Questions about the matrix below. Indices start at 0.
1) The entry directly above 21?
2) The entry at row 2, column 1?
3) The entry in row 1 and column 2?
4) The top-right entry?
5) The entry directly above 0?
6) The entry at row 0, column 1?
7) The entry in the bottom-left corner?
8) The entry at row 2, column 0?
[[ 39  17  41   5  36]
 [ 27 -37 -21  59  27]
 [ 76 -82 -17  24   0]
 [-10  13 -47  49  -5]
 [ 18  51  -3  38  21]
 [ -5  14 -49  55  -3]]
1) -5
2) -82
3) -21
4) 36
5) 27
6) 17
7) -5
8) 76

A =
array([[ -4, -16, -17, -25,   2, -19, -25, -13, -12, -28, -46, -22],
       [  7, -20,   8,   6, -28, -26,  11, -78, -61, -68, -46, -32],
       [-35,  -9, -18,   3, -44,  30,  21,  -2, -42, -14,  46,  11],
       [ 13,   0,  32,  38, -30,  -5,  41, -65, -46, -34,  10, -10],
       [ 19,  17,  26,  30,   2,  18,  41,  -5,  -5,   1,  30,  47],
       [  2,  -7, -19, -26,  14,   1,  -8,  10, -10, -29, -34,  33],
       [ 49,  31,  39,  27,  47,   2,  26,  16,  41,  25,   4,  57]])
The top-left entry? -4
The entry just left of the smallest entry? 11
The first entry of the largest entry's row? 49
The entry directly below 13? 19
The bottom-right entry? 57
The 4th-last entry, reading row by row -> 41
The entry just left of the largest entry is 4
The top-right entry is -22
The largest entry in the first row? 2
The smallest entry is -78
The fifth-last entry, reading row by row? 16
The entry just right of 13? 0
The third entry, reading row by row -> -17
The entry just right of 19: 17
The second entry, reading row by row? -16
The entry just left of -30 is 38
The entry directly above the smallest entry is -13
The entry just right of 21? -2
The third entry on the diagonal from the top-right corner? -14
The entry just right of 39? 27
The entry just left of 4? 25
The entry directly below 7: -35
The third smallest entry is -65
The smallest entry in the first row? -46
The smallest entry in the last column: -32
The entry just right of the smallest entry: -61

grid =
-41.120,129.947,116.840,-12.706,96.677,-48.443
-43.206,37.866,54.417,-21.663,17.823,-33.773
-81.479,86.374,208.941,36.793,-65.114,32.281
-39.809,27.183,35.179,-31.078,26.869,-43.847
3.724,38.313,60.186,76.601,-108.198,80.108
-0.061,202.639,134.461,37.220,117.373,-12.360
20.261,-10.755,24.682,105.497,-192.035,126.675
16.693,47.568,50.815,88.362,-109.018,90.269
2.122,-11.627,7.778,51.181,-114.733,62.212
-42.409,35.037,150.054,86.012,-165.487,100.257
The first entry of the largest entry's row -> -81.479
The entry just right of 2.122: -11.627
Which number is the entry directly above -31.078?
Answer: 36.793
The entry directly below 2.122: -42.409
Which number is the first entry of the smallest entry's row?
Answer: 20.261
Which number is the third-last entry, reading row by row?
Answer: 86.012
Which number is the entry just left of 116.840?
Answer: 129.947
The entry just right of 117.373 is -12.360
Which number is the minimum?
Answer: -192.035
The smallest entry in the last row is -165.487
Which number is the entry just left of the smallest entry?
Answer: 105.497
Which number is the top-left entry?
Answer: -41.120
Which number is the bottom entry of the column that holds the largest entry?
Answer: 150.054
Which number is the entry just left of the largest entry?
Answer: 86.374
Which number is the entry just right of 96.677?
Answer: -48.443
The 5th entry from the end, reading row by row -> 35.037
Which number is the 2nd largest entry?
Answer: 202.639
Which number is the bottom-right entry?
Answer: 100.257
The second entry on the diagonal from the top-right corner -> 17.823
The 3rd entry on the main diagonal is 208.941
The entry directly above 26.869: -65.114
Which number is the entry just left of 96.677?
Answer: -12.706
The entry just right of the smallest entry is 126.675
Which number is the entry directly above 86.012?
Answer: 51.181
Which number is the entry directly below -43.847?
Answer: 80.108
The entry just left of -12.360 is 117.373
Which number is the top entry of the column that holds the largest entry?
Answer: 116.840
The entry directly above -43.847: 32.281

B =
array([[ 64, -31,  12, -13,  50,  -1, -60, -43,  28,   6,   3,   2,  -8,
        -34,  -6],
       [-14, -14,  50,  -2,   6, -22, -15,   7,  32,  38,  16, -11, -41,
          2,  29],
       [-19, -12,  50,  -6,   8, -20, -18,   5,  32,  36,  13,  -9, -42,
          2,  24],
       [ 68, -20,  11, -15,  35,  -8, -56,  -9,  32,   4,  -5, -15,  24,
        -44,  12],
       [-20, -11,  50,  -1,   8, -22, -22,   6,  32,  29,  16, -10, -42,
          1,  24],
       [-20, -13,  49,  -1,   5, -19, -22,   6,  31,  32,  15, -13, -42,
          5,  26],
       [-21, -12,  43,   0,   3, -23, -20,   6,  32,  35,  20,  -9, -39,
          1,  28],
       [-23, -18,  43,  -1,  15, -11,  -4,  12,  22,  24,  -3, -16, -52,
          5,  48],
       [-24, -21,  44,   2,  16, -16,  -2,   9,  24,  22,  -3, -15, -50,
          1,  48],
       [ 69, -19,  14, -18,  35,  -9, -56, -11,  32,   2,  -2, -18,  26,
        -43,  15],
       [-22, -14,  46,  -2,   6, -22, -19,   8,  34,  32,  15,  -7, -40,
          2,  25],
       [-34, -13,  51,   3,   3,  -3,  -1,   2,  33,  11,  -2, -29, -39,
        -28,  33],
       [ 61, -14,  11, -21,  44, -22, -48, -25,  30,  -8,  -3,   2,   8,
        -27,   6],
       [ 64, -18,  11, -14,  35,  -6, -59,  -8,  30,   1,  -3, -17,  25,
        -42,  16]])
The maximum: 69
What is the entry just right of the smallest entry?
A: -43
What is the 2nd largest entry?
A: 68
What is the first entry in reading order?
A: 64
What is the 2nd smallest entry?
A: -59
The entry just left of the smallest entry -> -1
The minimum: -60
The entry just right of 38 is 16
The 2nd entry in reading order: -31

m =
[[ -2  -3   6  32  -2   0  29  -3  -9 -20  -5  -5 -24  35]
 [ 17   3 -27   1  16   2   3 -11 -26  20  20  -2 -25  -9]
 [  6  14 -45  14  -6 -11 -16   0  -7  13  32   7   0   8]
 [-14   9 -34  35 -13  -4   2   6  -3   9  -2   3  11  23]
 [ 18   2 -47  19  10   5 -14  28 -20  -3   2 -18  10 -11]
 [ -7  -5   8  18   9   3  42 -10 -21  16 -28   1 -32  16]
 [-25 -11  -7   8 -24 -79  46  54 -15 -18  -8  -1 -15  63]
 [-17  -8 -11   0 -21 -83  40  61 -17 -19  -4  -1 -17  55]
 [-21 -16  -1  11 -19 -74  49  63 -18 -33 -17  -9 -16  63]
 [  8  13   5  29  -1  14  19  -7   7  -9 -16   8 -18  14]
 [-13  -5 -20  17 -11 -39  25  36 -17  -5 -11  -6  -4  34]]
The bottom-right entry: 34
The minimum: -83
The top-left entry: -2
The entry in the top-right corner is 35
The 2nd smallest entry?
A: -79
The largest entry in the first column?
A: 18
The 4th entry, reading row by row -> 32
The entry just left of the smallest entry?
A: -21
The 2nd entry from the end, reading row by row?
A: -4
The 4th entry from the end, reading row by row?
A: -11
The entry just right of 46 -> 54
The 2nd entry on the main diagonal?
A: 3
The entry in the bottom-left corner?
A: -13
The first entry of the smallest entry's row -> -17
The bottom entry of the column that holds the smallest entry?
A: -39
The entry just right of 61?
A: -17
The entry just right of -74 -> 49
The entry directly below 23 is -11
The entry directly below the smallest entry is -74
The entry directly below -27 is -45
The second entry on the diagonal from the top-right corner?
A: -25
The third entry on the diagonal from the top-right corner is 7
The 5th-last entry, reading row by row: -5

M =
[[ -1  -4  15  16  -5   6  11  -4 -12 -25 -19  11 -11  -8   0]
 [ -7 -12  21  -2  51  -2   0  15  -1   2  14  -3   1  -1 -16]
 [  6  -4 -43  13 -83   8  -9  10  -2   2  -1  19   9 -20  -2]]
The 3rd-last entry, reading row by row: 9
Report the bottom entry of the column that holds the smallest entry.
Answer: -83
Report the second entry on the diagonal from the top-right corner.
Answer: -1
The entry in the top-left corner is -1
Report the last entry, reading row by row.
Answer: -2
Report the largest entry in the first column.
Answer: 6
Report the entry in the top-right corner.
Answer: 0
Report the second-last entry, reading row by row.
Answer: -20
Report the entry just right of 10.
Answer: -2
The entry directly above the smallest entry -> 51
The 3rd entry in reading order is 15
Report the smallest entry in the first row.
Answer: -25
Report the entry just right of the centre entry.
Answer: -1
The entry directly above 19: -3
Report the entry just left of the largest entry.
Answer: -2
Report the smallest entry in the last column.
Answer: -16
Report the entry just left of 21.
Answer: -12
The 5th entry from the end, reading row by row is -1
The top entry of the column that holds the largest entry -> -5

Questions about the row below.
1) What is the minimum?
2) What is the entry just right of the centre entry?
3) What is the centre entry?
4) What is the maximum?
[1159, 4616, 5417, 8070, 2432, 9138, 5894, 7166, 4024, 3955, 7210, 7919, 2779]
1) 1159
2) 7166
3) 5894
4) 9138

arr = (-47.47, -210.25, 106.71, -55.72, -176.82, -148.43, -55.07, 152.80, -152.41, -125.35, -116.15, -136.89)
What is the largest entry?
A: 152.80
The entry just right of -148.43 is -55.07
The entry just right of -210.25: 106.71
What is the entry just left of -148.43?
A: -176.82
The entry just right of 152.80 -> -152.41
